Here is a tiny trained network, its code and every weight. The questions are about switching its units off for an input and a target symbol, where a switched-off unit gives its printed mean instead of its output.

import numpy as np


def w(rows, s, z=0):
    codes = np.array(rows[::2]) - 128.0
    scale = np.full(codes.shape[1], s)
    scale[-1] = z or s
    return codes * scale


def norm(h):
    return h / np.sqrt((h * h).mean(-1, keepdims=True) + 1e-5)


def f(y):
    return np.maximum(y, 0)


def softmax(a):
    e = np.exp(a - a.max(-1, keepdims=True))
    return e / e.sum(-1, keepdims=True)


def log_softmax(a):
    a = a - a.max(-1, keepdims=True)
    return a - np.log(np.exp(a).sum(-1, keepdims=True))


def net(x, mask):
    ids = ['ΛΞΣαβγδεζημπφψω'.index(c) for c in x.split()]
    T = len(ids)
    res = E[ids] + P[:T]
    u = 0
    for l in range(2):
        q, k, v = (norm(res) @ M[l].T for M in (Q, K, V))
        z = softmax(np.where(np.tri(T) > 0, q @ k.T / 4**0.5, -1e9)) @ v
        res = res + np.where(mask[u], z, O[l][:, -1]) @ O[l][:, :-1]
        u += 1
        y = f(norm(res) @ A[l][:, :-1].T + A[l][:, -1])
        res = res + np.where(mask[u : u + 4], y, B[l][:, -1]) @ B[l][:, :-1]
        u += 4
    return log_softmax(norm(res)[-1] @ U[:, :-1].T + U[:, -1])


Q, K, V, O, A, B = {}, {}, {}, {}, {}, {}
E = w([
[147,108,141,131,105],'Λ',
[122,94,127,113,106],'Ξ',
[160,112,149,114,127],'Σ',
[126,93,127,112,106],'α',
[157,122,143,92,181],'β',
[132,96,134,116,102],'γ',
[153,114,114,103,134],'δ',
[116,87,122,112,103],'ε',
[163,127,162,122,150],'ζ',
[162,127,160,122,147],'η',
[154,134,149,113,175],'μ',
[53,250,135,137,127],'π',
[161,125,155,112,156],'φ',
[158,124,152,110,158],'ψ',
[90,89,103,138,158],'ω',
],0.025)
P = w([
[44,97,206,2,155],'0',
[130,124,139,129,153],'1',
[128,123,100,155,146],'2',
[130,126,91,148,151],'3',
[131,126,93,143,155],'4',
[132,127,96,138,158],'5',
[135,128,91,138,160],'6',
[135,129,91,134,163],'7',
[134,129,95,133,165],'8',
[133,127,99,132,169],'9',
[132,124,101,129,172],'10',
[126,120,106,128,176],'11',
],0.0086)
Q[0] = w([
[82,98,209,211,88],'L0H1',
[131,66,116,183,2],'L0H1',
[136,119,97,83,179],'L0H1',
[158,112,108,72,61],'L0H1',
],0.0082)
K[0] = w([
[147,81,122,207,149],'L0H1',
[149,7,143,110,108],'L0H1',
[70,185,109,144,78],'L0H1',
[176,111,116,130,96],'L0H1',
],0.011)
V[0] = w([
[167,252,3,20,25],'L0H1',
[121,53,123,57,228],'L0H1',
[102,212,215,73,60],'L0H1',
[62,81,111,145,181],'L0H1',
],0.0043)
O[0] = w([
[35,58,99,210,167,54],'L0H1',
[112,186,111,109,49,253],'L0H1',
[165,95,218,219,110,74],'L0H1',
[254,134,177,102,109,181],'L0H1',
],0.0063,0.0048)
A[0] = w([
[66,58,123,176,143,192],'L0N1',
[64,123,114,122,71,253],'L0N2',
[129,157,139,92,158,234],'L0N3',
[53,196,169,246,182,154],'L0N4',
],0.011,0.0023)
B[0] = w([
[223,115,154,140,49,187],'L0N1',
[138,254,226,124,145,196],'L0N2',
[80,153,153,208,93,254],'L0N3',
[38,183,16,211,101,160],'L0N4',
],0.0087,0.0051)
Q[1] = w([
[154,183,112,99,202],'L1H1',
[164,132,49,163,1],'L1H1',
[218,144,162,191,86],'L1H1',
[211,206,135,203,166],'L1H1',
],0.0067)
K[1] = w([
[137,157,182,88,112],'L1H1',
[131,2,93,96,158],'L1H1',
[43,148,224,202,148],'L1H1',
[10,158,211,146,120],'L1H1',
],0.0067)
V[1] = w([
[141,217,103,66,122],'L1H1',
[132,69,105,150,169],'L1H1',
[88,74,199,99,61],'L1H1',
[254,192,29,125,66],'L1H1',
],0.0067)
O[1] = w([
[87,93,132,110,142,254],'L1H1',
[136,135,42,138,103,21],'L1H1',
[137,178,253,150,46,157],'L1H1',
[80,138,86,77,229,163],'L1H1',
],0.0062,0.0054)
A[1] = w([
[88,148,196,47,201,79],'L1N1',
[207,149,206,77,164,42],'L1N2',
[152,127,53,200,85,3],'L1N3',
[193,254,119,18,77,150],'L1N4',
],0.0094,0.0017)
B[1] = w([
[197,132,61,171,109,246],'L1N1',
[138,254,95,20,48,227],'L1N2',
[60,64,159,74,71,143],'L1N3',
[102,138,241,223,53,254],'L1N4',
],0.0074,0.0097)
U = w([
[136,154,205,105,90,200],'Λ',
[196,182,58,190,94,89],'Ξ',
[131,148,34,16,155,254],'Σ',
[112,117,122,116,126,41],'α',
[210,121,175,113,229,70],'β',
[123,115,128,113,138,43],'γ',
[225,49,125,41,135,76],'δ',
[126,109,126,91,140,68],'ε',
[129,113,133,147,164,65],'ζ',
[131,108,138,150,165,47],'η',
[93,118,124,180,166,83],'μ',
[8,181,129,127,177,54],'π',
[148,96,155,145,183,93],'φ',
[148,93,145,157,167,83],'ψ',
[97,34,90,98,79,130],'ω',
],0.014,0.006)

Each question gives the input, a string of symbols that net reads in full, and the target symbol t.
The units are the heads (4 rows each of Q, K, V and O) and the neurons (one row each of A and B). Each row of codes is followed by its name. A weight is (code - 128) times the scale printed after its matrix; where a second scale follows, it is the last column's (O, A, B and U).
mask holds one flag per unit, layer by layer, with each layer's heads first. A switched-off unit (its flag False) gives its mean, the last column of its rows in O or B, instead of its output. The means were averaged over made-up inputs and are rounded, as every weight is.
A unit's drop is (log p(t) with every unit on - log p(t) with that unit switched off) / (log p(t) with every unit on - log p(t) with every unit switched off).
The circuit of an input: a set's keep is (log p(t) with only the set's units on - log p(t) with every unit switched off) / (log p(t) with every unit on - log p(t) with every unit switched off). Starting from all 10 units, units are removed one at a time, each time the one whose removal leaves the highest keep (on an exact tie, the one counted first), for as long as the keep stays at least 0.8.
units of the circuit, in order: the units of the circuit, biggest drop first
unit that matters most: the unit with the biggest drop
k most important neurons: the k neurons with the biggest drops, biggest first
top k neurons in layer l: the k neurons of layer l with the biggest drops, biggest first
drop when u is switched off: that unit's drop, to one decimal
input ε ω φ β δ ω ω Ξ μ α γ δ, target Ξ: units of the circuit, in order	(L1H1; L0N2; L0N1; L1N2)
input β β β ω δ ω, target Ξ: 4 most important neurons	(L0N2; L0N1; L1N1; L1N2)
input μ α Ξ β Λ ψ φ ω, target Λ: 2 most important neurons	(L0N1; L0N2)
input δ γ δ π ψ μ η ω μ δ ω, target ω: 2 most important neurons	(L0N1; L1N3)
input μ μ Λ ω Λ ω ω Λ, target Σ: top 3 neurons in layer 0	(L0N3; L0N2; L0N1)
input β η δ ζ ω, target Λ: units of the circuit, in order	(L0N1; L1N1)
input φ ω ω, target Ξ: 2 most important neurons	(L0N2; L0N4)
input π δ ω ω α δ δ, target δ: 2 most important neurons	(L1N4; L0N2)
input ψ δ Σ ω π δ β Ξ δ ω Σ, target Σ: 2 most important neurons	(L1N4; L1N2)
input Σ ω Λ δ ω δ η β δ, target Σ: units of the circuit, in order	(L1H1; L0N2; L0H1)
input δ β δ ω α β μ δ Λ β, target Σ: 4 most important neurons	(L0N2; L0N1; L1N2; L1N4)
input α ω ζ ω δ ω ω, target Σ: unit that matters most	L1H1
input φ ζ Λ ω ω δ δ δ Λ, target Ξ: units of the circuit, in order	(L0H1; L1H1; L0N1; L1N1)
input φ ω ψ Ξ δ ζ δ β β, target Ξ: 2 most important neurons	(L1N1; L0N3)
input μ π φ ψ β η Λ β β, target β: 4 most important neurons	(L1N4; L1N1; L0N2; L0N4)
input ω ω Λ δ Σ ω β γ μ ω Λ, target Ξ: 3 most important neurons	(L0N4; L0N2; L0N1)
input δ ω Ξ ω μ δ δ ψ π Σ, target Σ: 3 most important neurons	(L1N4; L1N2; L0N3)
input β α δ Λ Λ ω γ ω ψ Λ, target Σ: top neuron in layer 1	(L1N4)
input ω ω Ξ ω β δ η μ μ β δ, target Ξ: top 2 neurons in layer 0	(L0N4; L0N2)
input π ε Λ β β ω, target ω: 2 most important neurons	(L1N3; L0N1)
input β ω δ ω φ Λ π φ β, target β: top 2 neurons in layer 0	(L0N1; L0N3)
input β ω β ε μ ω α ω β β μ, target Ξ: top 3 neurons in layer 0	(L0N2; L0N3; L0N1)
input δ α ω ω β δ β ω δ, target Σ: drop when L0H1 is switched off	1.6
input ω β Λ δ ω π ω δ, target δ: drop when L1N1 is switched off	0.1
